Below are the code and all the weights of a small trained network. Each question names an input and a class and asks about switching units off, where a switched-off unit gives its printed mean instead of its output.

import numpy as np


def w(rows, s, z=0):
    codes = np.array(rows[::2]) - 128.0
    scale = np.full(codes.shape[1], s)
    scale[-1] = z or s
    return codes * scale


def norm(h):
    return h / np.sqrt((h * h).mean(-1, keepdims=True) + 1e-5)


def f(y):
    return np.maximum(y, 0)


def log_softmax(a):
    a = a - a.max(-1, keepdims=True)
    return a - np.log(np.exp(a).sum(-1, keepdims=True))


def net(x, mask):
    res = np.array(x, float).reshape(1, 5) / 4 @ E
    u = 0
    for l in range(4):
        y = f(norm(res) @ A[l][:, :-1].T + A[l][:, -1])
        res = res + np.where(mask[u : u + 3], y, B[l][:, -1]) @ B[l][:, :-1]
        u += 3
    return log_softmax(norm(res)[-1] @ U[:, :-1].T + U[:, -1])


A, B = {}, {}
E = w([
[111,91,69,109,68,169,142],'x0',
[136,172,102,117,115,101,103],'x1',
[108,110,142,112,150,150,126],'x2',
[178,5,115,169,97,98,91],'x3',
[116,76,171,139,105,129,163],'x4',
],0.011)
A[0] = w([
[31,85,26,87,2,178,147,51],'L0N0',
[171,30,66,162,107,90,16,2],'L0N1',
[251,135,93,130,97,184,173,83],'L0N2',
],0.0052,0.0012)
B[0] = w([
[95,129,128,125,197,114,7,254],'L0N0',
[178,156,153,125,73,239,132,255],'L0N1',
[126,204,109,245,130,23,89,159],'L0N2',
],0.012,0.0045)
A[1] = w([
[131,106,160,200,117,138,73,250],'L1N0',
[159,114,145,157,207,43,137,169],'L1N1',
[53,58,2,141,150,124,63,61],'L1N2',
],0.0073,0.0022)
B[1] = w([
[146,167,104,97,171,49,175,255],'L1N0',
[10,172,97,204,119,88,51,174],'L1N1',
[91,121,194,201,152,50,128,211],'L1N2',
],0.012,0.0055)
A[2] = w([
[147,148,144,138,223,1,111,137],'L2N0',
[86,212,106,45,104,182,216,223],'L2N1',
[166,67,123,144,80,167,152,2],'L2N2',
],0.0087,0.0018)
B[2] = w([
[32,107,102,81,177,182,207,254],'L2N0',
[235,162,105,130,1,197,140,195],'L2N1',
[192,59,93,144,97,78,188,149],'L2N2',
],0.011,0.0092)
A[3] = w([
[191,216,203,82,70,154,94,23],'L3N0',
[62,191,37,54,179,1,210,232],'L3N1',
[144,173,160,180,92,168,26,1],'L3N2',
],0.0048,0.002)
B[3] = w([
[194,103,159,33,119,162,144,175],'L3N0',
[121,99,159,136,208,129,135,255],'L3N1',
[111,123,148,127,145,119,10,141],'L3N2',
],0.012,0.0059)
U = w([
[2,177,156,109,216,76,74,8],'0',
[171,181,117,43,55,147,104,248],'1',
],0.0068,0.0015)

Each question gives the input, the list of numbers given to net, and the class t.
The units are the neurons (one row each of A and B). Each row of codes is followed by its name. A weight is (code - 128) times the scale printed after its matrix; where a second scale follows, it is the last column's (A, B and U).
mask holds one flag per neuron, layer by layer. A switched-off neuron (its flag False) gives its mean, the last column of its row in B, instead of its output. The means were averaged over made-up inputs and are rounded, as every weight is.
A unit's drop is (log p(t) with every unit on - log p(t) with that unit switched off) / (log p(t) with every unit on - log p(t) with every unit switched off).
The circuit of an input: a set's keep is (log p(t) with only the set's units on - log p(t) with every unit switched off) / (log p(t) with every unit on - log p(t) with every unit switched off). Starting from all 12 units, units are removed one at a time, each time the one whose removal leaves the highest keep (on an exact tie, the one counted first), for as long as the keep stays at least 0.8.
circuit, biggest first: the units of the circuit, biggest drop first
k most important neurons: the k neurons with the biggest drops, biggest first
top k neurons in layer l: the k neurons of layer l with the biggest drops, biggest first
drop of u: that unit's drop, to one decimal
input [-4,-2,5,-7,-4], class 1: circuit, biggest first	[L2N1; L0N0]
input [-4,3,1,7,2], class 1: circuit, biggest first	[L0N1]
input [-2,6,-6,-3,3], class 1: circuit, biggest first	[L0N0; L2N1]
input [1,3,4,2,-7], class 1: circuit, biggest first	[L0N1; L0N0]
input [6,3,-8,5,2], class 0: circuit, biggest first	[L0N0; L1N2]
input [6,-5,-2,3,8], class 0: circuit, biggest first	[L0N0; L2N1]
input [8,-3,-3,6,5], class 0: 4 most important neurons	[L0N0; L1N2; L2N1; L0N2]
input [5,-1,2,5,3], class 0: 4 most important neurons	[L0N0; L1N2; L2N1; L1N0]
input [-3,2,-2,-6,-3], class 1: 2 most important neurons	[L2N1; L0N0]
input [-6,2,6,-8,3], class 1: 3 most important neurons	[L2N1; L0N0; L1N2]
input [-2,-3,4,3,-5], class 1: 2 most important neurons	[L0N1; L0N0]
input [7,-2,6,6,-1], class 0: 3 most important neurons	[L0N0; L1N2; L2N1]
input [-3,-6,6,-5,3], class 1: top 2 neurons in layer 2	[L2N1; L2N0]
input [3,-6,1,-8,3], class 1: circuit, biggest first	[L2N1]
input [1,-6,-3,-3,-4], class 1: drop of L0N0	1.9
input [8,-1,-6,2,2], class 0: drop of L0N0	0.3
input [-3,7,8,8,-3], class 1: drop of L0N1	2.5
